Each row has a name. Each piece below is followed by the name of the row it came from, unless a question asks for something else. Each question is about the rows just above it.

[129 127 129 128 128 128 129 128 127 128] -> vov
[137 114 154 148  74 103 115 161 119 109] -> Fozep
[113 118 121 118 144 108 156  85 133 147] -> kel
[118 144  84 118 114 107 156 147 121 133] -> nikub
[133 118 147 144  85 107 118 156 121 114] -> milar
[184  61 119 141  36  24 164 163 126  81] -> zus
Put [ 84 107 114 118 118 121 133 144 147 156] back in order: which row is it? -> nikub
Which row holds these entries in another order? [114 121 156 118 107  85 144 147 118 133] -> milar
[147 113 118 121 118 144 108 156  85 133] is which row reordered? -> kel
[156 121 114 133 118 147 144  85 107 118] is which row reordered? -> milar

[207 193 182 168 147 102 233]  Lasog
[207 193 146 102 182 233 168]  Vanoz
[234 182 193 168 147 102 207]  Liga
[233 193 168 182 102 207 147] is which row reordered? -> Lasog
Which row holds these entries in another order? [233 207 102 193 147 168 182] -> Lasog
[168 147 102 233 207 193 182] is which row reordered? -> Lasog

[159  90 130 116  69 175 138 110 189 130 116 106 114 167  40]  des
[138 131 114 159 116 167 106 189 110  69 130 116 175  90  40]  gev
[153 201 136  83 126 171  86 104 125 138 135 156 110  94 188]  varem
Put [ 40  69  90 106 110 114 116 116 130 131 138 159 167 175 189] back in order: which row is it? -> gev
Put [ 40  69  90 106 110 114 116 116 130 130 138 159 167 175 189] back in order: which row is it? -> des
Put [167  40 159  90 130 116  69 175 138 110 189 130 116 106 114] back in order: which row is it? -> des
[ 90 116 167 138 131 130 110 106  69 114 175 189  40 159 116] is which row reordered? -> gev
Which row holds these entries in another order? [ 83  86  94 104 110 125 126 135 136 138 153 156 171 188 201] -> varem
Put [189 130 116 106 114 167  40 159  90 130 116  69 175 138 110] back in order: which row is it? -> des

[ 17 230 209 103   6 207 176] : mas
[ 16 103 207 209 176 230   6] : vab
[161 161 213  23 140 214  40] : livu
[103   6 207 176  17 230 209] is which row reordered? -> mas
Put [230 176 207  16 103 209   6] back in order: which row is it? -> vab
[ 40 161 161 213  23 140 214] is which row reordered? -> livu
Which row holds these entries in another order? [209 103   6 207 176  17 230] -> mas

[219 108 189  39  35 152 107 174 181 205 172 159  95 134  81 145]  zatan
[172 189 219  94 108 205  36  39 107 145 134  81 174 181 159 152]  ribo
[108  94 152 205 159  81 219 108 134 174 189  36 172 181  39 145]  Fova
Which row holds these entries in another order? [145  81 134  95 159 172 205 181 174 107 152  35  39 189 108 219] -> zatan
Which row holds these entries in another order? [181 145 108 174 134 205  94 172  36 159 152  81 219  39 189 108] -> Fova
Which row holds these entries in another order? [181  39 145 108  94 152 205 159  81 219 108 134 174 189  36 172] -> Fova
Put [159  81 219 108 134 174 189  36 172 181  39 145 108  94 152 205] back in order: which row is it? -> Fova
[ 35  39  81  95 107 108 134 145 152 159 172 174 181 189 205 219] is which row reordered? -> zatan
Which row holds these entries in another order? [ 36  39  81  94 107 108 134 145 152 159 172 174 181 189 205 219] -> ribo

[109 122 107 110 116 132 124 131 125 123 135 142 118 108 156 144 123  92
 121 152] = pud
[102  91  79  79  69 179 121 112 141 132 155 150 142  71 209 230 144  38
 125 206] = vozu
[ 79 121 142  79 230 179 150 206  91 144 132 141 210 102 112  71  38 155
  69 125] = dape
[115 103 100 101  91 160 112 119 139 128 145 137 143  92 175 191 135  76
 123 174] = Vamum
[108 122 106 109 117 132 130 131 124 124 135 143 116 108 156 144 125  90
 122 154] = kodu
[112 104  87  87  84 174 172 106 128 148 147 154 129  98 185 212 167  64
 144 191] = finu
[147 128  87  87 129 174 167 172  83 104 144 148  64 112 212 106 154 185
  98 191] = Muzol
[129 153 165  95 140 137 134  97 141 106 191 139 110 107 161 110 147 164
 109 138] = Pivov
[150 144 209 102 112  91  80 132 121  71 141 230  79 125 155  38  69 206
 179 142] = Bini
Put [ 64  83  87  87  98 104 106 112 128 129 144 147 148 154 167 172 174 185
 191 212] back in order: which row is it? -> Muzol
Put [147 148 129  87 185 106 154 212  64 167 128 191 112  87 144  84  98 172
 174 104] back in order: which row is it? -> finu
[110 147 164 109 138 129 153 165  95 140 137 134  97 141 106 191 139 110
 107 161] is which row reordered? -> Pivov
Which row holds these entries in another order? [206 125  38 144 230 209  71 142 150 155 132 141 112 121 179  69  79  79
  91 102] -> vozu
[ 95  97 106 107 109 110 110 129 134 137 138 139 140 141 147 153 161 164
 165 191] is which row reordered? -> Pivov
[ 69 206 179 142 150 144 209 102 112  91  80 132 121  71 141 230  79 125
 155  38] is which row reordered? -> Bini
Put [125 206 102  91  79  79  69 179 121 112 141 132 155 150 142  71 209 230
 144  38] back in order: which row is it? -> vozu

[140 140  39 106 128 134 108 107 134 227 226 121 129  23 122 142 113 116
 140 128] : Tiz
[128 125  66 112 123 138 117 113 130 210 203 131 138  57 120 140 116 115
 141 118] : ronif
[140 140  39 106 128 134 108 107 134 227 122 128 135 138 111 135 109 201
 107 129] : Fola
[118 196 109 134 151 134  99 129 138 143 145  69  65 104 145 122 136 108
 136 186] : vesin
[128 109 108 107 135 135 122 106 128 128 227 134 201 134 138 140  39 140
 107 111] : Gud
[146 125  66 112 123 138 117 113 135 210 203 131 138  57 120 140 116 115
 141 118] : Zis
[121 128  23 226 134 139 140 122 140 129 227 107 113 106 116  39 128 108
 142 134] : giman
Put [142 113 116 140 128 140 140  39 106 128 134 108 107 134 227 226 121 129
  23 122] back in order: which row is it? -> Tiz
[129 107 201 109 135 111 138 135 128 122 227 134 107 108 134 128 106  39
 140 140] is which row reordered? -> Fola
[139 227 128 113 226 121 128  39 107 140 116 142 134 106 140 129 108 134
 122  23] is which row reordered? -> giman
Which row holds these entries in another order? [140 128 140 140  39 106 128 134 108 107 134 227 226 121 129  23 122 142
 113 116] -> Tiz
Put [106 138 129 135 227 122 134 140 107 135 111 128 108 201 128 107 134  39
 109 140] back in order: which row is it? -> Fola
Which row holds these entries in another order? [122 142 113 116 140 128 140 140  39 106 128 134 108 107 134 227 226 121
 129  23] -> Tiz
Which row holds these entries in another order? [ 39 106 107 107 108 109 111 122 128 128 129 134 134 135 135 138 140 140
 201 227] -> Fola

